Below is a small trained network, with its code and all its weights. Each question gives an input and a class and asks what happens when units are switched off, that is, made to give their printed mean instead of their output.

import numpy as np


def w(rows, s, z=0):
    codes = np.array(rows[::2]) - 128.0
    scale = np.full(codes.shape[1], s)
    scale[-1] = z or s
    return codes * scale


def f(y):
    return y / 2 * (1 + np.tanh(0.7978845608 * (y + 0.044715 * y**3)))


def log_softmax(a):
    a = a - a.max(-1, keepdims=True)
    return a - np.log(np.exp(a).sum(-1, keepdims=True))


def net(x, mask):
    res = np.array(x, float).reshape(1, 5) / 4 @ E
    y = f(res @ A[0][:, :-1].T + A[0][:, -1])
    res = res + np.where(mask, y, B[0][:, -1]) @ B[0][:, :-1]
    return log_softmax(res[-1] @ U[:, :-1].T + U[:, -1])


A, B = {}, {}
E = w([
[42,34,112,127,95,152,63,147,64],'x0',
[176,27,64,84,115,110,201,130,109],'x1',
[131,86,199,130,99,142,118,8,87],'x2',
[119,155,191,36,126,237,162,135,164],'x3',
[202,166,108,87,52,179,153,172,80],'x4',
],0.014)
A[0] = w([
[30,56,153,56,216,180,105,68,164,161],'neuron 1',
[66,14,76,47,86,69,133,155,83,75],'neuron 2',
[142,66,246,172,18,229,208,150,122,199],'neuron 3',
[93,221,190,10,31,169,142,89,143,118],'neuron 4',
[174,114,232,85,162,209,181,34,178,104],'neuron 5',
[138,43,151,97,99,124,114,161,65,3],'neuron 6',
[117,84,74,242,154,2,82,119,79,152],'neuron 7',
[123,90,50,110,131,113,87,52,92,148],'neuron 8',
[205,21,164,3,59,171,129,189,64,245],'neuron 9',
[170,196,176,221,191,107,131,89,124,217],'neuron 10',
[177,210,176,82,22,135,130,143,68,77],'neuron 11',
],0.0082,0.0044)
B[0] = w([
[82,58,123,84,133,174,101,160,168,221],'neuron 1',
[66,97,91,159,156,125,179,143,95,206],'neuron 2',
[160,102,94,99,142,173,77,89,94,211],'neuron 3',
[149,186,193,67,197,169,77,119,75,230],'neuron 4',
[146,87,160,92,143,161,182,80,174,229],'neuron 5',
[125,106,90,209,153,175,164,118,121,161],'neuron 6',
[117,91,131,101,44,3,84,87,149,232],'neuron 7',
[104,123,137,109,89,104,163,90,97,173],'neuron 8',
[139,149,100,134,159,123,129,131,46,249],'neuron 9',
[131,191,181,175,75,122,139,83,204,194],'neuron 10',
[212,185,118,153,88,136,100,120,79,205],'neuron 11',
],0.011,0.017)
U = w([
[49,99,137,162,126,156,36,205,126,188],'0',
[197,158,26,121,107,39,191,248,158,254],'1',
[151,236,174,181,139,150,133,123,199,120],'2',
[122,98,156,74,159,168,119,86,129,64],'3',
[189,165,134,127,110,165,89,90,61,107],'4',
[123,108,137,171,63,50,73,43,132,135],'5',
[116,89,57,176,120,111,170,112,57,44],'6',
[177,84,153,136,136,132,198,68,185,82],'7',
],0.013,0.0043)

Each question gives the input, the list of numbers given to net, and the class t.
The units are the neurons (one row each of A and B). Each row of codes is followed by its name. A weight is (code - 128) times the scale printed after its matrix; where a second scale follows, it is the last column's (A, B and U).
mask holds one flag per neuron, in row order. A switched-off neuron (its flag False) gives its mean, the last column of its row in B, instead of its output. The means were averaged over made-up inputs and are rounded, as every weight is.
A unit's drop is (log p(t) with every unit on - log p(t) with that unit switched off) / (log p(t) with every unit on - log p(t) with every unit switched off).
The circuit of an input: a set's keep is (log p(t) with only the set's units on - log p(t) with every unit switched off) / (log p(t) with every unit on - log p(t) with every unit switched off). Starting from all 11 units, units are removed one at a time, each time the one whose removal leaves the highest keep (on an exact tie, the one counted first), for as long as the keep stays at least 0.8.
circuit, biggest first: the units of the circuit, biggest drop first
most important unit: the unit with the biggest drop
k most important neurons: the k neurons with the biggest drops, biggest first
drop when u is switched off: that unit's drop, to one decimal
input [-2,-5,7,2,-4], class 3: most important unit => neuron 1
input [1,5,0,2,-4], class 6: circuit, biggest first => neuron 4; neuron 2
input [4,-4,-1,4,-1], class 0: 3 most important neurons => neuron 5; neuron 1; neuron 8
input [-7,6,-2,2,1], class 1: 3 most important neurons => neuron 4; neuron 10; neuron 3
input [7,6,-2,8,5], class 4: 4 most important neurons => neuron 4; neuron 3; neuron 11; neuron 7
input [-6,5,0,-5,3], class 1: 3 most important neurons => neuron 3; neuron 4; neuron 5
input [1,1,7,-2,2], class 6: circuit, biggest first => neuron 4; neuron 10; neuron 7
input [-4,0,-4,4,-5], class 2: 2 most important neurons => neuron 7; neuron 3
input [-4,6,-6,-2,-7], class 5: 2 most important neurons => neuron 7; neuron 9
input [7,-6,-1,-4,6], class 5: 3 most important neurons => neuron 7; neuron 4; neuron 1
input [7,-5,-6,-6,3], class 5: drop when neuron 7 is switched off => 1.2
input [1,3,-2,2,-5], class 0: drop when neuron 5 is switched off => 0.2
input [3,1,-6,6,-3], class 0: drop when neuron 5 is switched off => 0.1
input [6,7,3,3,0], class 6: drop when neuron 11 is switched off => 0.0
input [0,7,-7,4,-3], class 1: most important unit => neuron 3
